Below are the code and all the weights of a small trained network. Each question names an input and a class and asks about switching units off, where a switched-off unit gives its printed mean instead of its output.

import numpy as np


def w(rows, s, z=0):
    codes = np.array(rows[::2]) - 128.0
    scale = np.full(codes.shape[1], s)
    scale[-1] = z or s
    return codes * scale


def norm(h):
    return h / np.sqrt((h * h).mean(-1, keepdims=True) + 1e-5)


def f(y):
    return y / 2 * (1 + np.tanh(0.7978845608 * (y + 0.044715 * y**3)))


def log_softmax(a):
    a = a - a.max(-1, keepdims=True)
    return a - np.log(np.exp(a).sum(-1, keepdims=True))


def net(x, mask):
    res = np.array(x, float).reshape(1, 3) / 4 @ E
    u = 0
    for l in range(2):
        y = f(norm(res) @ A[l][:, :-1].T + A[l][:, -1])
        res = res + np.where(mask[u : u + 10], y, B[l][:, -1]) @ B[l][:, :-1]
        u += 10
    return log_softmax(norm(res)[-1] @ U[:, :-1].T + U[:, -1])


A, B = {}, {}
E = w([
[168,210,124,212,130,95,83,146,69,254],'x0',
[220,167,178,197,114,33,179,127,225,66],'x1',
[70,124,161,212,101,195,26,127,210,108],'x2',
],0.0066)
A[0] = w([
[62,179,111,187,74,187,199,142,163,120,33],'L0N1',
[193,82,61,93,182,87,173,81,121,188,59],'L0N2',
[89,71,93,157,254,156,127,115,135,171,133],'L0N3',
[125,102,82,131,128,144,85,35,102,146,33],'L0N4',
[138,120,182,175,136,180,13,116,167,107,81],'L0N5',
[164,105,96,208,117,150,137,177,103,204,155],'L0N6',
[194,128,173,172,130,80,140,112,164,96,92],'L0N7',
[135,133,138,119,117,140,97,208,162,139,5],'L0N8',
[96,162,106,119,114,71,202,123,85,130,41],'L0N9',
[68,189,160,54,101,180,144,151,87,147,127],'L0N10',
],0.0057,0.0033)
B[0] = w([
[96,167,137,48,176,134,171,55,140,196,120],'L0N1',
[76,122,81,176,168,159,141,163,231,183,204],'L0N2',
[166,156,113,166,63,115,159,172,129,60,171],'L0N3',
[116,239,141,167,101,93,185,117,100,20,122],'L0N4',
[105,83,50,188,156,174,248,101,183,203,253],'L0N5',
[160,37,142,78,194,96,67,100,129,33,220],'L0N6',
[139,181,19,115,1,214,134,130,50,104,237],'L0N7',
[70,210,147,56,178,93,196,156,146,164,97],'L0N8',
[69,120,121,149,140,151,145,155,214,148,159],'L0N9',
[200,117,118,157,59,133,133,231,170,106,194],'L0N10',
],0.0059,0.0032)
A[1] = w([
[84,142,58,67,85,188,159,2,23,189,77],'L1N1',
[179,205,176,134,100,92,171,61,203,83,114],'L1N2',
[96,121,97,51,194,79,217,181,38,145,75],'L1N3',
[134,31,116,90,141,124,152,117,172,39,254],'L1N4',
[119,219,155,91,210,151,217,146,141,177,53],'L1N5',
[187,83,43,179,131,111,155,232,154,125,180],'L1N6',
[140,189,157,210,162,82,99,152,80,218,68],'L1N7',
[41,148,157,188,156,119,134,180,214,186,70],'L1N8',
[216,140,144,34,119,58,209,130,153,211,39],'L1N9',
[38,113,134,90,146,219,98,172,38,130,87],'L1N10',
],0.0074,0.0034)
B[1] = w([
[172,254,193,181,201,118,117,105,65,106,147],'L1N1',
[114,109,78,126,33,153,154,250,98,136,185],'L1N2',
[85,60,102,193,67,157,128,109,232,155,182],'L1N3',
[153,125,160,119,197,68,49,89,81,181,249],'L1N4',
[129,176,157,200,178,136,106,60,126,153,136],'L1N5',
[113,237,176,111,155,177,134,90,77,86,254],'L1N6',
[122,7,167,31,138,53,89,94,153,64,189],'L1N7',
[103,148,98,105,164,142,201,94,140,189,170],'L1N8',
[70,79,102,169,120,210,128,130,197,149,180],'L1N9',
[185,142,96,152,30,84,202,203,171,96,189],'L1N10',
],0.0082,0.0081)
U = w([
[163,162,98,142,40,154,148,221,106,78,137],'0',
[59,107,96,171,144,192,150,89,210,173,131],'1',
[142,46,157,56,149,72,57,112,135,93,142],'2',
[153,225,191,123,215,129,107,87,49,139,158],'3',
[72,156,208,102,168,62,192,198,123,154,3],'4',
[61,151,225,118,159,61,195,180,118,133,18],'5',
[69,150,252,109,161,69,196,202,128,152,12],'6',
[55,155,235,97,142,69,183,195,123,167,21],'7',
],0.021,0.02)

Each question gives the input, the list of numbers given to net, and the class t.
The units are the neurons (one row each of A and B). Each row of codes is followed by its name. A weight is (code - 128) times the scale printed after its matrix; where a second scale follows, it is the last column's (A, B and U).
mask holds one flag per neuron, layer by layer. A switched-off neuron (its flag False) gives its mean, the last column of its row in B, instead of its output. The means were averaged over made-up inputs and are rounded, as every weight is.
A unit's drop is (log p(t) with every unit on - log p(t) with that unit switched off) / (log p(t) with every unit on - log p(t) with every unit switched off).
The circuit of an input: a set's keep is (log p(t) with only the set's units on - log p(t) with every unit switched off) / (log p(t) with every unit on - log p(t) with every unit switched off). Starting from the 12 units with the biggest drops (on a tie, the unit counted first), units are removed one at a time, each time the one whose removal leaves the highest keep (on an exact tie, the one counted first), for as long as the keep stays at least 0.8.
circuit, biggest first: the units of the circuit, biggest drop first
most important unit: the unit with the biggest drop
k most important neurons: the k neurons with the biggest drops, biggest first
top k neurons in layer l: the k neurons of layer l with the biggest drops, biggest first
drop of u: that unit's drop, to one decimal
input [-3,4,3], class 0: most important unit	L1N2
input [-4,-3,-5], class 1: top 2 neurons in layer 0	L0N6, L0N7
input [8,7,-3], class 2: top 2 neurons in layer 0	L0N10, L0N3
input [7,-6,-3], class 2: 3 most important neurons	L1N7, L0N7, L1N2
input [4,-7,-8], class 1: 2 most important neurons	L1N3, L0N7
input [2,-3,-4], class 1: 2 most important neurons	L1N3, L0N7
input [4,-3,3], class 2: 3 most important neurons	L0N7, L1N7, L0N2
input [-7,1,6], class 2: 2 most important neurons	L1N4, L0N2
input [-6,-7,-5], class 0: top 3 neurons in layer 1	L1N10, L1N3, L1N7
input [-2,-2,3], class 3: top 2 neurons in layer 0	L0N5, L0N2
input [-5,-4,4], class 2: 4 most important neurons	L0N7, L1N4, L1N6, L1N2
input [-5,8,7], class 0: 2 most important neurons	L1N2, L0N7
input [3,-3,3], class 3: top 2 neurons in layer 0	L0N5, L0N3
input [-1,1,-3], class 3: circuit, biggest first	L1N6
input [-7,-8,-3], class 0: 3 most important neurons	L1N10, L0N6, L1N7
input [6,-4,0], class 2: 2 most important neurons	L1N7, L0N7
input [0,-5,-5], class 0: 2 most important neurons	L1N10, L0N5
input [-5,0,2], class 2: 3 most important neurons	L1N6, L0N7, L1N1
input [7,-8,2], class 0: top 2 neurons in layer 1	L1N10, L1N4
input [6,6,-7], class 1: circuit, biggest first	L1N9
input [6,4,-2], class 2: drop of L1N7	1.1
input [6,-1,3], class 2: drop of L1N7	0.1
